In the rows, zero is written as 128.
Each row of numbers belongs to one of the elements below and depends on some of the facts about them. Some rows are named. Which element is each other row?

Some rows with their names:
z_148: [114 142 108 116 113 124 130 120 162 132  84 119 147 153  97 170 120 128
 122  97 135 103 156 134 124 133 159 136 132  95 135 148 150]
z_522: [130 155 121 134 127 107  87 107 124 144  95 114 110 145  76 154 119 137
 130 129 106 105 127 120 109 112 144 150 145 136 122 157 132]
z_78: [153 161  83 145 140  60 103  98 116 132 140  97  86 127 133 165 135 160
  96 164  89  85 120 141 115 204 144 159 165 186 118 124 155]
z_534: [142 119 155 113 123 148 120 157 112 194  79  35 151  40  80 176  91  58
 121 120 140  80 162 115 112  97 138 126 103 176 133 120 122]
z_162: [132 156 128 125 119 110  80 103 117 147  99 109  98 135  78 159 125 132
 116 130 116  96 130 121 108 110 164 135 149 147 117 148 128]
z_254: [148 137 100 140 112  63 133 109 104 131 146 127  94 108 133 156 107 178
  92 171  51  89 135 107 110 209 133 169 136 156 112 104 167]
z_352: [105 135 147 167 134 192 125  99 129 162  92 201  34 161  81 134 114 141
 137  85 124 124 102  79 131  90 172 132 117  87 118 128 149]
z_663: [152 125 147 127 103 114 104 109 118 158  85 101  89  65  80 141 121 174
 130 168 115 100 133 144 105 137 157 134 177 139 125 151 117]
z_233: [154 136  89 134  94  49 106 140 153 119 102 100 136 125 123 146 124 168
  70 144 105  56 129  64  79 185 165 150 136 154 147 142 196]
z_656: [106 179 113 125 132 150 104  86 140 144 105 141 106 173  86 180 121 135
 152 120 110 112 165 176 139 108 130 133 166 113 107 146 103]
z_690: [146 130 139 144 122 171 120 170 135 178  90  90 126  84  80 180  98  97
 125 122 143  50 161 109 101 131 153 114 138 179 133 107 121]
z_462: [ 89 146 121 130 100 111 119 118 122 155  96 127 132 127 110 129 131 143
 121 151 123 121 162 156 155 123 126 134 158 112 109 153 135]
z_806: [111 138 109 143 171 192 121 161 120 200 119 142 108 142  90 182  78 104
 169 123 120  78 168 159 140 133 109 139 169 166 101  87 120]
z_350: [118 116 101 111 143 111 133 113 143 146 117 112  80 117 106 162 118 113
 121 102 154 130 111 132 157 153 162 132 119 120 101 125 161]
z_111: [119 149 108 115 117 113 130 120 157 130  83 116 153 135 101 170 115 131
 130  98 126 105 157 132 126 116 145 148 109 100 130 159 155]
z_576: [127 116 107 107 134 116 134 113 133 147 120 115  70 116 104 165 120 111
 116 106 157 129 121 147 159 159 165 125 122 124 107 114 168]
z_853: [114 117 123 203 130 225 127 183 178 185  54 170 111 112  81 136  98 141
 143  90 155  51 142  39  86  82 152 111 167 140 155 132 148]
z_3: [ 99 155 111 165 139 206 172 117 119 178 147 161  88 133 120 226  96 112
 157 137 107  79 185 184 159 192 123 110 151 156  87  42 107]

Facts:
z_493 (Ψ z_884) (ρ c) (θ z_983, z_767, z_813, z_3)
z_87 (Ψ z_524) (ρ a)
z_528 (ρ b) (θ z_49)
z_225 (Ψ z_864) (ρ a)
z_951 (Ψ z_689) (ρ b)
z_780 (Ψ z_489) (ρ d)
z_27 (ρ b) (θ z_500)
z_864 (Ψ z_145) (ρ a)
z_291 (ρ a)
z_970 (Ψ z_225) (ρ a)
z_774 (ρ a) (θ z_489, z_71)
z_68 (Ψ z_538) (ρ a)
z_190 (Ψ z_212) (ρ b)
z_32 (Ψ z_76) (ρ b)
z_519 (ρ b)
z_813 (Ψ z_801) (ρ a)
z_186 (ρ c)
z_728 (ρ b)
z_740 (Ψ z_817) (ρ a)
z_145 (Ψ z_187) (ρ b)
z_589 (ρ a)
z_423 (ρ a) (θ z_767, z_787, z_818, z_461)
z_396 (Ψ z_493) (ρ a) (θ z_228, z_734, z_951, z_877, z_461)
z_963 (ρ a)
z_703 (ρ a)
z_522 (ρ a) (θ z_155, z_125)
z_754 (ρ a)
z_884 (Ψ z_386) (ρ a) (θ z_89)
z_956 (Ψ z_142) (ρ a)
z_599 (ρ a)
z_524 (Ψ z_875) (ρ c) (θ z_232)
z_125 (ρ b)
z_381 (Ψ z_498) (ρ a) (θ z_767, z_953)
z_934 (Ψ z_548) (ρ a)
z_180 (Ψ z_793) (ρ c)
z_935 (ρ a) (θ z_787, z_876)
z_647 (Ψ z_716) (ρ c) (θ z_87, z_70, z_108, z_268)
z_500 (ρ c)
z_922 (ρ b)
z_742 (Ψ z_204) (ρ a) (θ z_278)
z_651 (Ψ z_734) (ρ d)
z_502 (ρ b)
z_113 (Ψ z_543) (ρ e)
z_604 (Ψ z_78) (ρ b)
z_656 (Ψ z_806) (ρ a)
z_267 (ρ a) (θ z_113, z_361, z_70)
z_129 (ρ a)
z_672 (ρ b)
z_691 (Ψ z_714) (ρ a)
z_3 (Ψ z_396) (ρ d)
z_498 (Ψ z_934) (ρ c) (θ z_983, z_955, z_500, z_951, z_462)
z_244 (Ψ z_39) (ρ a)
z_716 (Ψ z_742) (ρ e)
z_694 (ρ a) (θ z_225)
z_602 (ρ a) (θ z_111, z_49)
z_517 (ρ a)
z_663 (ρ a) (θ z_228, z_787, z_813, z_461, z_71, z_977)
z_142 (Ψ z_604) (ρ a)
z_534 (Ψ z_180) (ρ a) (θ z_963, z_577)
z_70 (Ψ z_220) (ρ a)
z_187 (ρ c) (θ z_587, z_679)
z_853 (Ψ z_452) (ρ a) (θ z_754, z_49)
z_462 (ρ a)
z_388 (Ψ z_584) (ρ e)
z_587 (Ψ z_906) (ρ a)
z_5 (ρ d)
z_817 (Ψ z_233) (ρ b)
z_793 (Ψ z_799) (ρ a) (θ z_316, z_71)
z_162 (ρ a) (θ z_720, z_728)
z_540 (ρ b) (θ z_801, z_190)
z_720 (ρ b)
z_538 (Ψ z_352) (ρ b)
z_906 (ρ a)
z_350 (ρ b)
z_274 (Ψ z_89) (ρ b)
z_705 (ρ a)
z_461 (Ψ z_534) (ρ b)
z_211 (Ψ z_244) (ρ a) (θ z_656)
z_148 (ρ a)
z_361 (Ψ z_100) (ρ b)
z_584 (Ψ z_301) (ρ a) (θ z_452, z_461)
z_561 (Ψ z_274) (ρ b) (θ z_672, z_599)
z_577 (Ψ z_651) (ρ a)
z_220 (Ψ z_740) (ρ b) (θ z_705)
z_352 (Ψ z_190) (ρ d)
z_39 (Ψ z_970) (ρ d)
z_212 (Ψ z_691) (ρ b)
z_208 (ρ c) (θ z_577, z_587, z_953, z_576, z_3)
z_801 (Ψ z_877) (ρ a)
z_226 (ρ a) (θ z_720, z_87, z_517)
z_278 (ρ a)
z_734 (ρ a)
z_838 (Ψ z_949) (ρ a)
z_545 (Ψ z_49) (ρ a) (θ z_148, z_589, z_54, z_32, z_49)
z_727 (Ψ z_70) (ρ e) (θ z_76)
z_818 (ρ a)
z_989 (ρ a) (θ z_301)
z_690 (ρ a) (θ z_519, z_953, z_350)
z_108 (ρ c)
z_533 (Ψ z_813) (ρ a) (θ z_703, z_644, z_3)
z_675 (ρ d)
z_875 (Ψ z_853) (ρ a) (θ z_70, z_587)
z_687 (ρ c) (θ z_922, z_754, z_970)
z_155 (Ψ z_68) (ρ c)
z_548 (Ψ z_647) (ρ d)
z_821 (Ψ z_461) (ρ a)
z_268 (ρ a)
z_689 (Ψ z_87) (ρ a)
z_806 (Ψ z_381) (ρ e)
z_232 (ρ b)
z_679 (ρ b)
z_576 (ρ b)
z_983 (ρ a)
z_644 (ρ b)
z_977 (ρ a)
z_89 (Ψ z_951) (ρ b)
z_386 (Ψ z_113) (ρ a)
z_877 (ρ a)
z_714 (Ψ z_602) (ρ e)
z_293 (Ψ z_388) (ρ b)
z_626 (Ψ z_455) (ρ b)
z_78 (Ψ z_254) (ρ c) (θ z_452, z_604)
z_233 (Ψ z_293) (ρ a) (θ z_54, z_538, z_876)
z_876 (ρ a)
z_833 (ρ a) (θ z_953, z_32, z_268)
z_787 (Ψ z_626) (ρ a)
z_49 (Ψ z_577) (ρ a)
z_111 (Ψ z_533) (ρ a)
z_228 (ρ e)
z_820 (ρ e) (θ z_955)
z_54 (ρ b)
z_100 (ρ b)
z_71 (Ψ z_727) (ρ b)
z_953 (ρ e)
z_254 (Ψ z_71) (ρ d) (θ z_864, z_461)
z_723 (ρ a) (θ z_970)
z_491 (Ψ z_211) (ρ c) (θ z_703, z_906)
z_452 (Ψ z_155) (ρ d)
z_489 (Ψ z_491) (ρ a)
z_539 (ρ b) (θ z_754, z_129, z_838)
z_799 (Ψ z_838) (ρ a) (θ z_452, z_87, z_906, z_977)
z_316 (ρ d)
z_21 (Ψ z_361) (ρ a) (θ z_703)
z_543 (Ψ z_956) (ρ d) (θ z_87, z_956, z_5)
z_917 (ρ c) (θ z_734)
z_949 (ρ a)
z_566 (Ψ z_656) (ρ a) (θ z_462, z_71)
z_76 (Ψ z_561) (ρ b)
z_96 (ρ b) (θ z_963, z_818, z_953)
z_301 (Ψ z_32) (ρ c)
z_455 (Ψ z_821) (ρ c) (θ z_500, z_970)
z_204 (Ψ z_3) (ρ b)
z_625 (ρ a) (θ z_864, z_877, z_922)
z_767 (Ψ z_517) (ρ c)
z_86 (ρ a) (θ z_740, z_906, z_679)
z_955 (ρ a)

Name these rows:
No name comes twice in this set of rows, the named rows included.
[157  92 115 107 135 116 125 111 133 145 105 101  59  75  89 163 102 141
 129 128 145 113 113 125 130 156 176 139 134 136 116 122 150] : z_96
[ 98 116 130  86 125  88 147 119 103 174 112  71 118  55 126 122 117  96
 122 124 151 169 134 157 198 127 117 153  72 118  92 142 162] : z_461
[ 86  99 114 173 117 138 128 147 158 166 100 182  62 105 127  84 133 172
 105 123 161 137  91  72 171 143 146 117 150 108 105 138 191] : z_951
[106  98 110 155 142 175 139 126 175 156  81 177  53 127  96 127 121 146
 149  75 174 126 104  92 159 110 164 117 140  87 119 140 168] : z_538
[149 125 163  92 114  99  88 103  84 164  87  51 106  59  72 149 121 102
 117 143 116 116 130 147 117 106 161 139 136 146 124 154 116] : z_799
[150 143  95 173 161 167 142 146 138 191  81  98 125  68 117 149  91 115
 149 127 112  76 153  89 109 129 110 155 137 178 134 122 141] : z_687
[101 145 144 172 121 185  94 131 151 151  72 185  65 162  67 126 131 146
 138  93 155 110 112  98 127  77 172 116 167 107 129 166 136] : z_68
[124 146 113 181 149 168 132 152 125 208 104 109 106  63 119 142 114 114
 126 147 124  83 154 108 122 130 102 146 157 193 125 117 130] : z_917
[132 135  78 152 146  89 100 192 120 172 140 110 152 150 126 157  88 111
  85 151  90  36 150  64 104 188 111 158 142 211  99  87 182] : z_727
[124 175 117 137 161 176 143  72 121 146 126 169  53 178  81 195 100 151
 177 117  74 115 148 179 137 155 121 155 150 104  91  90 103] : z_548
[122 122 150 163 105 173  90 134 151 142  75 171  40 147  64 147 142 143
 111  93 166  86  95  96 105  93 212  98 178 126 142 152 143] : z_875
[162 143  92 176 168 176 147 122 130 179 115 116  73  70 116 205 101 142
 159 170 117  50 169 188 112 188 116 133 204 202 117  77  92] : z_493
[100 146 118 185 150 192 113 115 160 163  79 197  42 159 101 117 140 131
 136  77 165 128  84 100 146  91 162 124 163 109 134 165 157] : z_155
[106 151 119 101 121  99 124 115 130 152  84  85 164 119  95 143 114 109
 127 107 116 126 160 137 135  94 128 158  85 108 124 164 144] : z_838
[135 151 124  98 153 104 121  94  98 169  88  52 116  95 105 140 116  83
 128 101 124 149 124 138 148 101 134 180  93 143 125 172 141] : z_180

The same elements again, as new rows of numbers:
Some rows with their names:
z_100: [125 116 130 124 115 166 141 140 115 132 143 117 124 128 142 142 131 138
 161 127 127 133 131 148 108 128 106 124 136 121]
z_917: [103 114 116 122 156 130 108 103 147 127 110 114 140 106 109 132 163 130
 146 174 109 125 142  99 147 129 121 142 124 132]
z_186: [119 141 130 119 120 129 119 137 121 130 132 138 135  91 137 135 167 111
 158 144 135 129 153 109 151 134 125 157 139 152]
z_54: [124 129 139 129 110 146 159 134 121 143 147 131 130 125 143 147 128 136
 153  95 124 110 129 148 108 135  93 125 125 133]
z_87: [160 140 121 144 122 104 130 171 115 144 120 145 103 151 108  70 159 100
 123 150 197 111 130 135 112 112 119 122 123 103]
z_817: [ 95 126 144 115  40 114 111 160 123 146 136  72  79 125 142 130 133 110
 104 109 122 110 172 119 100 109 139 137 104  96]
z_268: [136 140 134 123 130 126 113 140 112 113 129 130 119 125 148 116 128 129
 128 135 128 159 119 136 137 123 139 120 154 144]
z_644: [134 133 124 142 100 150 129 133 119 128 145 123 130 120 142 134 116 123
 152 121 136 144 148 147 126 134 136 127 132 129]
z_813: [135 136 130 113 137 139 117 139 114 129 129 134 124 119 136 112 132 142
 129 127 127 148 126 134 123 133 136 129 157 135]
z_853: [162 122 138 168 167  99 182 103 143 144 129 119 144 160  85 110 151  96
  80 169 252 127 119 106 116  83 111 123  85 138]
z_833: [108 112 144 153 138  94 133 122 161  98 117 128 140 137 129 148 139 119
 115 167 112 123  98 164 135 140 117  80 139 142]
z_352: [171 143 117 147 156 113 153 176 132 141 123 168 126 156 108  74 163 104
 142 130 195 115 111 153 137 100  74 128 139 125]
z_145: [135 159 130 134 100 166 127 117 120 103 159 124 148  98 152 142 108 155
 147 115 116 135 145 150 108 140 127 124 146 131]
z_651: [134 146 126 121 129 131 125 135 123 104 130 146 139 120 146 114 124 127
 123 109 139 152 135 132 132 126 142 131 161 139]
z_278: [133 146 137 119 134 115 143 135 114 137 131 149 128 130 145 131 133 141
 132 107 121 115 104 134 121 136 104 125 136 137]
z_801: [144 155 127 125 128 122 124 138 124 118 139 139 133 119 135 116 122 143
 131 110 125 133 124 134 136 127 121 129 149 150]
z_689: [159 149 134 137 108 103 145 172 102 153 115 140 102 151 113  85 168 116
 114 136 184  91 121 133  98 113 102 129 117 105]
z_528: [113  89 145 140 147 147 180  82 147 144 148  81 149 130 127 178 143 136
 109 150 161 139 118 120 102  99 109 120  96 139]

Which element is each row?
No name comes twice in this set of rows, the named rows included.
[137 124 112 160 137  97 118 141 137 141 103 124 135 131  74  88 192  95
 144 210 186  99 142  97 142 103 108 135  89 115] : z_524
[141 150 159 126 137 122 168 104 129 130 155 120 150 114 151 151 127 126
  99 112 177 165 124 102 128 105 124 139 129 174] : z_49
[134 135 130 136 164 121 142  98 159 127 135 110 146 130 101 126 115 152
  96 127 134 127 130 106 138 108 126 134 124 136] : z_723
[129 131  97 128 170 134 104 110 163 119 118 129 135 145  80  95 107 153
 119 130  97 100 144 123 130 147 150 133 134 105] : z_663
[ 94 128 130 106  65 124 114 158 134 159 129  78  87 134 126 134 100 130
 115  67  83  89 163 104 122 133 138 149 102  94] : z_71
[113 108 129 150 127 145 144 108 157 126 136 107 146 134 112 150 123 134
 139 135 115 104 136 144 111 130 107 107 117 120] : z_540
[ 62  94 128 108 114  96  88 121 163 146  96  88 110 116 106 150 148 109
 111 133  75  98 159  73 162 136 153 153  96 117] : z_78
[138 134 139 119 142 139 140 120 119 133 141 118 123 119 146 127 126 136
 115 124 157 167 126 114 128 108 132 144 143 154] : z_754
[ 70 104 147 135  67 103 123 138 170 141 131  62  93 137 107 155 127 117
  80 112  93  83 163 121 104 131 139 114  91  90] : z_220
[115 117 148 135 164 122 159  81 146 122 131 121 143 123 126 162 141 133
  95 148 149 133 111 123 111 122 133 108 122 152] : z_545
[ 95 101 138 106  76 122 109 152 120 155 130  89  88 137 149 160  98 106
 127  81  94 130 149 115 136 125 149 144 106 111] : z_604
[118 105 128 163 113 122 117 103 140  97 120 111 148 137 134 152 123 109
 138 173 108 120 115 162 116 136 126  81 104 120] : z_96
[172 149 125 149 131 107 127 157  93 139 114 152 138 125 102  77 178  91
 173 173 196 103 138  97 157 105  89 155 102 129] : z_155

